Each name stands for a flat space through zero: a line, a plane or more. A row that begins with a name and a colon came from that space; any other row is followed by the name of the space it lies nearest, among the names in its block.
th_dz: [  14  -68  145  -13 -174  -34   71   73 -133  127  -42  -12 -160  -20
  -46  -48  -32    2   -5   67   85   42]
tm_zf: [-302   18 -178  -62  286   78 -242 -157  300  108  -17   29  325   -1
   30   64   72 -128  133   62 -168  128]
zc_fc: [ 296   57   90   93  105 -164  322  120 -320  -71  -64   -5 -186 -125
   73   23   41   92 -114 -122  -44  -71]
tm_zf: [   8   22  118  -82 -185 -193   13 -186  -53  176  -29   32  -28 -126
  105  -61   39  -21  -10  -29  -32   40]
pq_zd: [ 185   23  125  174   -8  -11  230  168   35 -182  155  104  -40   10
   52   87  -98  -91  159 -145  127 -105]
zc_fc: [ -49 -143 -174  118  -33   86  391  336 -268  -69  -45 -264 -364  129
 -205  -97 -261 -101    5   -6  194   82]
th_dz: [ -32   36  -62  -68   26   16 -136  -21   61    9   32   10   30   43
   24    9   19   10  -15   -7  -74   -2]
qt_mg: [-190 -170  236  -91 -379  -11  -80 -216  141  451 -109  -42  -70 -103
 -138 -134   -8  -94 -106  198  191   79]
pq_zd: [ -91  -67 -123   59  337   97   52  206  -52   27  -71  -28   24   66
  -94   70  -52  -86  143  184    1   43]
tm_zf: [ 120  -70  133  138  102   61  198  215 -153  -47  -64   60  -53  -33
  -43   46   25   86  -18    3   17    4]
qt_mg: [  77   61 -118   69  203   -9  113   92   40  -93  128   69    5   91
   63   86  -56  -85   96 -132  -11 -138]
th_dz: [ 196   51 -246  122  445  227    2  180   52 -358   13   25  127   96
  -17  106   98  251 -286 -196 -228 -149]
th_dz: [  93  -24   45   10   66 -179  136 -164  -57   80 -121    0   17 -182
   35   -9   18  -33  -40   62   17  -47]
qt_mg: [  33    0  216  -16 -272  -40   49  -14  -90  -20    2    6 -148  -38
  -26  -10   39   43  -23  -83  124   11]
th_dz: [   2   68   69  -11  194 -210   27 -210  -94  186 -203  -23  193 -308
  143  -19  164    3  -13  124 -215  178]
pq_zd: [ -37  -67  169  -82 -348 -141  -45 -330  168  160  -74  -27   25 -221
   21 -109   10  -37 -133  -22   43   79]
qt_mg: [  42   11   -5   -3  166  202 -187   92   41 -221  -34   90  118   52
  -32   95  182  269 -185 -104 -178  -10]
pq_zd: [ 157  -74  104   38 -169   97  -52   77  -79 -104  -33   50    7   15
  -34  -65   13  235 -157   74    1  -35]
qt_mg: [ 124  -80  -58   68   -1  138  102  180 -202 -125  -52  -43 -130  118
 -124  -47  -23  203 -188   32   58 -104]
pq_zd: [-171  -13  -45  -61  -84   46 -138 -121  255   97   81    6   67   53
  -19   -5  -36 -128   47  -32   39    9]
zc_fc: [ -71   72 -111   57  201   26   23   36  -11   95   26  -42   96   48
   26    4    1  -89  108  100  -28   14]
qt_mg: [ 177  122  -73  -74  -70 -153  -14 -130  -97  -66   35  -10  -40  -40
  145  -56   44  120 -171 -152 -143  -83]
qt_mg: [-103  -66   20  -35  -80  106 -138  -86  201  147   29   47   59   65
  -73  -16    8  -17  -62   53   66  -62]
tm_zf: [ -94   42   38 -171 -485 -216  -73 -331  105  237   32 -204 -167 -106
   15 -183 -109 -190  -65   14  145   61]
pq_zd: [  -7  -55   51    8 -216  135 -161   -2  263  -65  113   44   70   63
  -36  -27  -75    3  -24   -8   63  -17]
th_dz: [ -74   26 -108 -127   18  -24 -206 -184  223    1   -6  -50   67  -46
    6    6   16  -45  -95  -37  -85   14]
tm_zf: [  41   -1  168  106   60  -16  174  142 -125   91   68  169  -31   65
   27   85   12  -62  224   24  128 -101]
zc_fc: [  37   55  -83   95  348  214 -149  114  178 -215   86  158  268  120
   14  156   99   97   45  -21 -106 -115]
tm_zf: [-339 -155  -67  -53  369  175 -135   74  -34  229 -236   17  129   41
 -177   76  121    1   85  291  -63  156]
zc_fc: [ 218   45   -7  196  258  -18  312  259 -327 -218  -53  -17  -36  -33
   36   48    2   90   60    2  -30   -8]
th_dz: [-263  103 -149 -149  219   53 -444 -240  420   87   81  114  384   25
  114   96  123 -101  130   10 -231   65]
tm_zf: [ 114 -236  337  265 -503  324  332  596  -76  -43  251   81 -419  331
 -258  -33 -305  -47  135  -22  520 -134]
pq_zd: [-111  -57 -107  -39   88   17 -108 -127  -16  273 -181 -125  136  -79
  -47 -133   32   32 -131  314  -94  110]
tm_zf: [  53   79 -202    6 -124  134  -75   42  131 -373  124 -189  -70  109
  -55  -40  -92   57 -169 -207   10  -18]
qt_mg: [ -85  -44   33  -92  305  -12 -202  -51   42  179 -161  145  209 -114
   51   87  174   68    1  145 -256  104]
zc_fc: [ 110   73  -38  123  337   89   -6   91   36 -158    4   92  223  -22
   71  101  111  103   -6  -21 -165  -29]
tm_zf: [ 208   55  216   91 -111  -91  248  122 -216  -44  106  141 -179   37
   66   58   22   37   70 -164  132 -168]
tm_zf: [-257   44  -95 -175   27 -155 -243 -399  181  258 -124  -90  229 -185
   78  -67   79 -133   31  152 -145  187]
pq_zd: [  56   55  -23  -51   78  -93  -39  -28 -118   35  -45   -3    0  -34
   55   -1   41   33    4   83  -70  -12]
tm_zf: [-132  -56  -13 -145  -33  -68 -120 -182   21  168 -159  -44   27 -136
    6  -59   92   52 -159   -1 -168  161]
zc_fc: [-140  -77   82 -170 -392 -192 -144 -397  108  345 -142 -137   21 -226
    9 -211  -34  -86 -114  195   24  169]
zc_fc: [-162  -65   76 -176 -332 -162 -248 -455  216  384 -143 -100  153 -247
   35 -202    9  -75 -124  243  -39  176]
th_dz: [-252  -86   66   -5  175  161 -199  -48  322  159   13  210  280   34
  -23  123  100  -76  153   41  -53   49]
tm_zf: [-146   -2  -22 -125   47  -70 -183 -229  178  174  -35  107  193  -90
  112    7  106  -11  -15  -59 -212   91]
pq_zd: [-190 -129   77  -55 -222   46  -10   19   -5  219  -32  -61 -150   67
 -150  -64  -90 -114   72  152  205   57]
pq_zd: [  67  107  -80   32  222  -63   43  -42    8  -49   55   83  111   -5
  124   72   67   -2   37 -116 -117  -85]
zc_fc: [ -92    4  -57 -229 -406 -213 -136 -255   25  104  -33 -207 -169 -105
   25 -172 -120 -104  -74   12    8  146]
tm_zf: [-164  -74   64  -55 -299  142 -270 -131  343   65   97   40  133   68
  -59  -55  -52  -47   25   66  102   27]
qt_mg: [-196 -120  150  -56 -308  -33  -44  -93   -2  332   -7   12  -55   56
  -97  -91 -107 -172  226  312  294    7]
th_dz: [ 181 -199   17  218  206  124  228  214  -59  -75 -203  -42   79 -160
  -94  -47  -58  138 -194  154  -82   97]
pq_zd: [  98   61  -65  -23  129 -122    2 -104 -173   20 -122  -43   74 -110
   78  -45   78  103  -83  117 -129    5]
qt_mg: [-172  -91  -36  -41   70   41 -115  -82  152  258  -65    0  114  -11
  -59  -27  -22 -108   41  214    8   50]
pq_zd: [-236  -15 -101 -154  123 -101 -118 -167   62  242 -169 -164    5 -142
  -40  -25   27 -157  -10  138  -95  201]
zc_fc: [  26 -257  150   49 -107  207  -15  180   92  -29  -28  159  -46   89
 -173   33  -66  105  -57   67  134  -76]
zc_fc: [ 241   84 -145   95  129  179  -47  234 -147 -331   65  -29   13  173
  -20    2    7  258 -142   29  -55 -149]
pq_zd: [ 299   96  -25   79  -31   61  -43   49  -61 -387  -52 -119   79 -139
   71  -72   84  327 -356 -127 -242   86]
th_dz: [ -66  130 -160 -262  100 -301 -296 -493  169  116 -134  -73  211 -282
  196  -37  129  -39 -127    1 -327  121]
zc_fc: [-277  -42 -146 -108 -102    4  -94  -64  134  193   58 -111  -67  121
  -82  -53 -156 -255  174  114  138   52]
th_dz: [-227 -157   49 -179 -191  -19 -119 -114  104  205  -54   38 -119   25
 -103   -9  -34  -88   15    4   83   45]
qt_mg: [-134  -84  -36   96   16  181   31  136   95   82   50  -31   21  137
 -127  -15 -103 -108  109  135  155    2]
th_dz: [  64  157  -26   55  222   -3  -39  -36   45  -62  124  151  184   68
  127  112  111    9  119  -63  -53 -161]
zc_fc: [  42  157  -88   -4  193   88 -283 -129  197  -82   50   58  327   -8
  115   35  171  136 -107    4 -228  -34]
qt_mg: [  35   85   -2  -39 -332 -143   13 -219  127   39  139  -67  -38  -40
  105 -114  -92 -107  -29 -139   62  -33]
qt_mg: [ 255   -3  -35   77  132 -167  323   93 -193 -278  -38    1 -156 -108
   58   64  -67   21  -25 -210  -23  -75]
th_dz: [-126   76 -103 -329 -162 -311 -318 -479  140  146 -134 -137   67 -273
  153 -108   62  -52 -144  -20 -268  214]
[ -68 -172  143   24 -106   95   21  142   -1  110    3  128  -58   94
 -105   19  -75  -31  136  126  160  -22] : zc_fc
[ -65   41  -33  -18  -31 -128  150  -36  -47  110   -3 -103 -111  -80
   56  -41  -34 -131    9 -138  -48  119] : tm_zf
[ -12  -49  -51  152 -103  227   38  176   58  -35  132  -27   31  209
  -98  -71 -138   -8   58  118  179  -75] : pq_zd
[ 174  141 -160  -58  371 -158  -28  -38  -57 -283   -5   98   95  -72
  181  151   98   79    9 -192 -271  -79] : qt_mg
[ -86  127   -9  -65   25  -68  -75 -100  -12   68   37  -20   17    9
   55   28   78  -66   85  -18  -10    7] : th_dz
[ -75 -201   69  117  167  222   34  256  112  -13   13  191   73  132
 -134  121  -69  -39  187  110  114  -46] : zc_fc
[ -10  -17   14 -184  -82    2 -339 -254   54  -47 -186  -21  130 -146
   -4  -50  194  272 -315   42 -213   92] : qt_mg
[-114   68 -238  -77  316   -7  -95  -11 -195  -80 -125  -82   81   47
   -6   34   86   64   66  133 -129   53] : tm_zf
[ -61 -110  212  -71 -158  108 -290 -142  289  125   -1  225  196  -29
   -9   27  113  105  -75   40  -36  -17] : zc_fc
[  66   45   49  -49  -57 -100    9  -81  -27   12    8   26  -54  -51
   57    8   43   19  -57  -97  -27  -42] : qt_mg
[ 123  -49  166   -1 -109  -99  111  -10  -72  142    9   81 -161   -5
  -35   15  -36  -49   10   66  193 -183] : th_dz
[ -54  144  -60  -13  131  -19 -148 -169  105   70   24    1  230  -41
  107    4  121   -8   14   41 -127   18] : zc_fc
[-134  106   58  -63 -343 -358  242 -194 -182  349   27 -233 -240 -130
   94 -167 -150 -360  232   52  188  155] : tm_zf
[ -59 -126  -50   91  115  148   56  144    2  -24  -99  -65   42    3
 -122  -19  -54   16  -17  136   13   98] : qt_mg
[  28   -1  -33  -52  -47  -10 -111  -74   76  -90  -62  -44   81 -125
   61  -51   42  115 -177  -92 -215  149] : th_dz
[-266  -99  116  -47  -40  205 -340 -108  558   98  140  263  300   79
  -20  124   42 -115  161  -47    6   12] : th_dz
[-181    4  -80 -143 -231 -136  -96 -195   21  357  -20 -180  -71  -24
    0 -176 -112 -190   33  210   58  106] : zc_fc
[  97   74   67 -241 -204 -284 -255 -349  -69   69 -189 -115    8 -297
  114 -115  108  118 -219  124 -187  131] : pq_zd
[-112  -64  115  -32  -79   11    2   17 -120  334 -118  -71  -93  -29
  -91  -79   38  -17  -47  212   60   94] : qt_mg
[-117  -70   85  -17  -31  -94   76   -3 -132  282  -80   -9  -55  -28
  -34  -37  -52 -145  196  251  126   61] : th_dz
[  13 -166  157   55  -93 -101  271  101 -169  147 -123   -5 -167 -123
  -50  -42  -99  -79   64   70   97  106] : zc_fc

Rows lie near named flat spaces through zero. A row that begins with a name and a colon came from that space; any other row is followed by the name of its block's space that it lies nearest.
qrqj: [  24  106   94   37   56   28   93   33  -52  -16  -14   99   -3   35
 -123  -77  159  -14   -2   98   21   45]
phzl: [  62    2 -126  -50 -230 -154 -257  -16  132  -48   29 -191    0 -277
  134  177 -175  -89   14  -65  -50   29]
qrqj: [ 122  111   56  153  211  170  160  175  -60  -17  -74  198  -54  167
 -140 -109  136   37  -27   60  -56  -16]
jdqp: [ -67 -175 -264  -86  -52   -5 -141 -109   62  -22  -73  -47  142 -104
  107  264  -48  -45  160 -123   69  137]
lsmq: [ 104  249  -10  226  374  300  205  164 -184  -61 -128  220   14  288
 -170 -121  161  -91   77  129  -30   11]
dtrq: [  16   48   13 -126 -239  -42 -110   29  122   19 -141   27 -128 -234
   91   48   18   59  -33 -108 -134   41]
qrqj: [   4 -179  333  -90  120 -316  -96 -210 -103  -75  241 -283   59   51
 -387 -142  347  162   35  199  373  218]
jdqp: [  15   75 -116  -64 -196   99   14    9   75    6 -173   61  -13 -209
  225   99  -25   42  -43 -160  -55  -86]
jdqp: [  32  -66  -53 -100 -129 -188 -263 -121   60  -23   65 -249   47 -197
   58   79  -90   -6   60  -43   69   71]
phzl: [  90   11 -286  -78 -122   20 -141   73   85  -85 -132 -167  -69 -189
   79  238  -94   10   52 -127  -86   50]
dtrq: [  55  129   96  -50  -67  -16 -198   73   47  -85 -206  -28 -220  -65
  -30   -5   83   10   42  -59 -152  120]
lsmq: [  65  130   54   84  261  234  284  220  -86 -105 -205  242 -258  444
 -152 -185  156  174  -49   12 -135 -116]
lsmq: [  79  143 -276   72  -35  239  137  218   51  -43  -97    8 -174   98
  261   58 -364   20 -135 -121 -265 -353]
qrqj: [  46  229 -337   21  -82  351  355  125    8  -62 -230  229  -23   49
  318   70 -120   75 -106 -139 -105 -369]
jdqp: [ -14  -61  -22  -79  -35 -144 -143  -71  -19  -74   20 -260  -15  -68
  -78   87   40  -11   63   -9   90  128]
dtrq: [ -66  -51  335    6  -98 -186 -187  -52   57    6   32   -5  -82  -59
  -43  -66   83  -54  -31    9   -9  116]
qrqj: [  23  -19  120   29 -113   17 -158  205  104   68  -75 -108 -299 -114
   72   23 -194   -1 -145 -143 -313  -29]
jdqp: [ -56 -102  -70  -74 -188 -136  -45 -139   76   61   22   14  142 -144
  198   46  -67   -6    6 -128   88  -39]
lsmq: [-143 -201  151 -128 -251 -212 -412  -11  159   14 -202 -148 -227 -212
   70  184   -7  -73   58 -264 -180  293]
phzl: [ -41  -83  173   31   33  -73   78   40   -3   12  -68   86 -131  219
    6 -157   53   94  -74 -125  -29  -66]
dtrq: [-209 -151  209 -105 -289 -290  -56 -258   -9  192   49 -123  163 -268
  213  -68   35  -72  -61 -210  182   32]
phzl: [ -93  -10  146  -44  -75 -196   -5 -124  -24  -58   40  -74  -34  132
   51 -124    6    3  -26  -27   91  -76]
dtrq: [ -22 -101  -39    3  -24   29  122  -23   13   57   40   59   92  -30
   55   30    9   59  -56  -45   76  -65]
phzl: [  19   52 -289   99   61  285  237  116    2   38  -53  181   58  108
  216   67 -226  -12  -55  -72 -110 -259]
lsmq: [-124 -142  -76   75   91   95  238   18  -51   91   53  112   97  162
   41   29  -61  -39  -43  -42   26  -83]
phzl: [ -89  -95  273  -61  -41 -264 -473 -157   29   27  126 -188   56 -263
 -241   92  131 -223  188  170   45  475]
dtrq: [   7  -83 -139  113   74   37 -137  -24    1   96  140 -107  167  -58
  143   84 -301 -163   41  -23  -18  -44]
jdqp: [ -94 -103 -137   50  -51   39  209   57   13  -19  -64  -38 -131  313
  360  -42 -343   81 -175 -299  -85 -429]
dtrq: [  -2  -82  -29  -91 -239  -88 -339  125  216  -80 -329 -129 -437   50
  362   56 -332  107  -58 -449 -365 -136]
jdqp: [-112 -121  149    3 -153 -147  -10 -106   26   61  -27  -21   21  -17
  227  -62  -44    0  -91 -222   73 -107]
phzl: [ 107   35 -503  104  -25  300  390  156   23   44    0   57   83   81
  420   80 -434  104 -199 -207  -77 -558]
phzl: [ -25   67  -61  -29   29   63   51  -47  -41    9 -105  174  129  -66
  -85   50  222  -65  134   51   65  184]
dtrq: [ -64  -53  322  -81 -269 -283 -226  -71  109  190  267  -39   75 -496
 -207   31  117 -163  -41  224  -20  322]
dtrq: [  33  110  -78   22  -92  110  246  145   22   -1 -110  126 -117   42
  123  -37  -42   75 -149 -101 -117 -219]
phzl: [-142 -145   55 -142 -238 -157  -89  -75   90  125 -151   81   -4 -204
   88   61  109  -13   36 -214  -37  188]
lsmq: [ -35 -145  258  -57 -196 -215  -23   35   99  111  -27   40 -133 -125
  -18  -89  120  104 -135 -150  -50   65]
phzl: [  -6  -42  -39  -53  -86    0  130  -46  -60    7  -21 -237  -14  -59
  156  -17  -39  147 -141 -178  127 -203]
jdqp: [ -69 -197  201  -70  119 -267 -519 -193    3  -99   22 -244   -6   35
 -219   62  121  -93  272   53  108  428]
dtrq: [  47   98 -208   71  154  227   50  101  -18  -28  -66  134   14  117
    6   64  -97  -62   84   59 -120  -26]
jdqp: [  49  -25 -158 -112    4  -65 -296 -116   35  -87  -57 -147   65 -114
  -25  139   11  -14  211    1   59  199]
phzl: [  36   89  183  -81  -99 -123 -277  -47   49  -24 -115   51    2 -310
 -215   65  341  -90  156   94   11  420]
qrqj: [ 103  225 -495   -3  -82  350   94   76   52  -47  -71   38   90 -169
  302  231 -318  -45    1   -1 -129 -264]
qrqj: [  12   30   95   -7  130  -10 -304   -6    9  -10   11   14  -15  -50
 -244   43   86 -136  202  196  -91  344]
lsmq: [ -69  -89  -26 -127   95  -76 -193 -276   10 -111   49   53  169  131
  -55   20   86   31  245  142  197  143]
dtrq: [ -61  123  292   26 -127   42  380   27  -13    6    4  284  -63   60
    7 -188  224  113 -242   67   54 -213]
qrqj: [ -64 -142 -380 -151 -127   89   18   -8   74   21 -223  -46  -37  -22
  290  186 -190  114   39 -329  -85  -99]
qrqj: [  46 -115  -76   14   21 -195 -122 -105  -33   20  216 -327  122  -17
   57  -25 -210  -19   -1  -28  142  -79]
lsmq: [  -3   35   27  -57 -113 -140  -40 -132  -14   37  150  -98  159 -214
  -27   -3   46  -60   11  107  143   54]
phzl: [ -12   17   -7   79  -37   90  142   54   31   17   26   88  -33   99
  196  -47 -185   25 -143  -63  -66 -276]
jdqp: [ -54  -86    9   42   76  -60 -102    3   33   21   17   97    1  149
  -23   -9  -77  -96   91    4  -81   85]
phzl: [ -33 -102   59   -8  -74 -126 -282  -18   84   57  135 -173  -35 -133
   24   71 -215 -111   11   20 -107   81]
lsmq: [  13   -6 -230 -114  -22   37 -311 -183   26  -81   50 -229  176 -245
   45  256  -99  -82  203   97  106  149]
jdqp: [-56   0  38  87  77  72  85  66 -46  40 -62  76 -46 143  43 -52 -41 -56
 -27 -72 -75 -49]
lsmq: [-150 -110  152  -21 -218  -94  295  -24   -3  188  -79  129   -6  -23
  236 -155   45   89 -222 -298   35 -199]
jdqp: [ -79   86  223  -39 -196  -66  185   18   14   31  -58  140 -103  -52
   22 -116  163   38 -155  -29  -20  -68]
dtrq: [-114 -168  -32  -65 -122  -47  234   10   49   89   56   86  -18   54
   66    1  -43  105 -135  -87   -7 -130]
qrqj: [ -78 -158  254 -171  -88 -230 -187  -72   58    1  -58  -81 -190    6
 -135  -81  166  146   21  -64  -13  192]
lsmq: [  18   47   -4  188  199  166  208   39 -126   63   14  107  133  155
   59 -103  -20  -57  -41  -19   69 -143]
phzl: [  10   -6  225   67   19   21   28  160   49    7 -250  233 -254  181
   16 -149  121   96  -74 -197 -180   -7]
dtrq: [ -78   98  -22  -14 -234   75  463  101  -60  164  -90   64  -44 -118
  212  -98    4   63 -283 -212  -41 -291]
dtrq: [ -69   61  340   -8 -182  -89   43   23   18   42  -71   53 -150 -104
   19 -121  153   14 -159  -64  -44  -11]
lsmq: [ -40  111   49  -20 -103   80  184  128   -4   67 -174  179 -117  -68
  -17  -30  148   -1  -76  -68 -136   28]
qrqj: [  -2  -14  106  -71   62 -141  -96 -157  -56  -74  242 -185   99  -27
 -245  -15  114    1   71  284  201  132]
jdqp: [ -15   24   79  115   60   68  213   85  -63   67   23   94    1   93
    3  -96   14  -19 -114  -14  -10 -111]
qrqj: [  21  -10 -102    8  247   66 -126  -34  -71  -89   19  -64   45  161
 -177   53   21  -45  197  143   38  163]
jdqp: [ -41  -22   24  119   76   73  384   32 -106  101  127   64   80  188
   90 -165  -77   50 -193  -30   86 -306]
qrqj: [ -94  -19  358  -39 -106 -229 -103 -119  -29   61  127  -47   74 -245
 -243  -32  307 -120   10  167  142  305]
qrqj: [ -62    7  -96 -110 -184    3  -27  -21   40   67 -122    3   24 -257
   73  132   52  -44   32 -103  -43  117]
lsmq: [ -35 -161 -118 -174 -253 -113  -97  -28  170  -23  -88  -80 -147  -56
  233   90 -176  177  -65 -241  -88 -128]
lsmq: [  57   62    2   17  172  107   78   21  -89 -106 -174   25  -80  229
  -37  -98  139  132   41  -66   54  -42]
[ -59    8   73  -88 -181 -122   29 -156   19  -29  137  -67  105 -162
   28   27   61    6  -55   97  170  -39] : phzl
[  16 -177 -185  106  180   46  129   38  -55  -23  -22  -86   10  330
  159  -26 -200   94  -35 -227   55 -235] : qrqj
[-128  -63  101 -119 -296 -262 -104 -195   46   40   -6 -103   82 -230
  167   21   42  -60  -14 -145  127   43] : phzl
[ -54  -84  149  -24  -21 -173  -46 -128  -41   12   74 -104   72  -20
  -45  -60  104   -4    8   -6  163   69] : jdqp
[  26  126  104   57  -25   77 -108   74    5    2 -166   48  -82 -115
   33   10   62  -88   12  -63 -111   87] : qrqj
[-123  -70  -41 -107 -220 -114 -158  -93  100   12  -71  -34  -24 -111
  200  102 -125  -66   33 -148  -64   19] : lsmq
[ -15  -85  -35 -154 -172 -154 -129   -7   88   40  -53  -66  -61 -203
  -61   89   71   37   42  -68  -53  190] : dtrq
[ -41   -7  -32 -151 -347 -144 -382    8  183   20 -193 -136 -174 -359
  197  184 -138  -89   42 -227 -236  156] : phzl
[  58   84  205  -25  108  -27 -204   47   25 -166  -93   34 -221  142
 -242  -57  182   49   98  142  -85  188] : jdqp
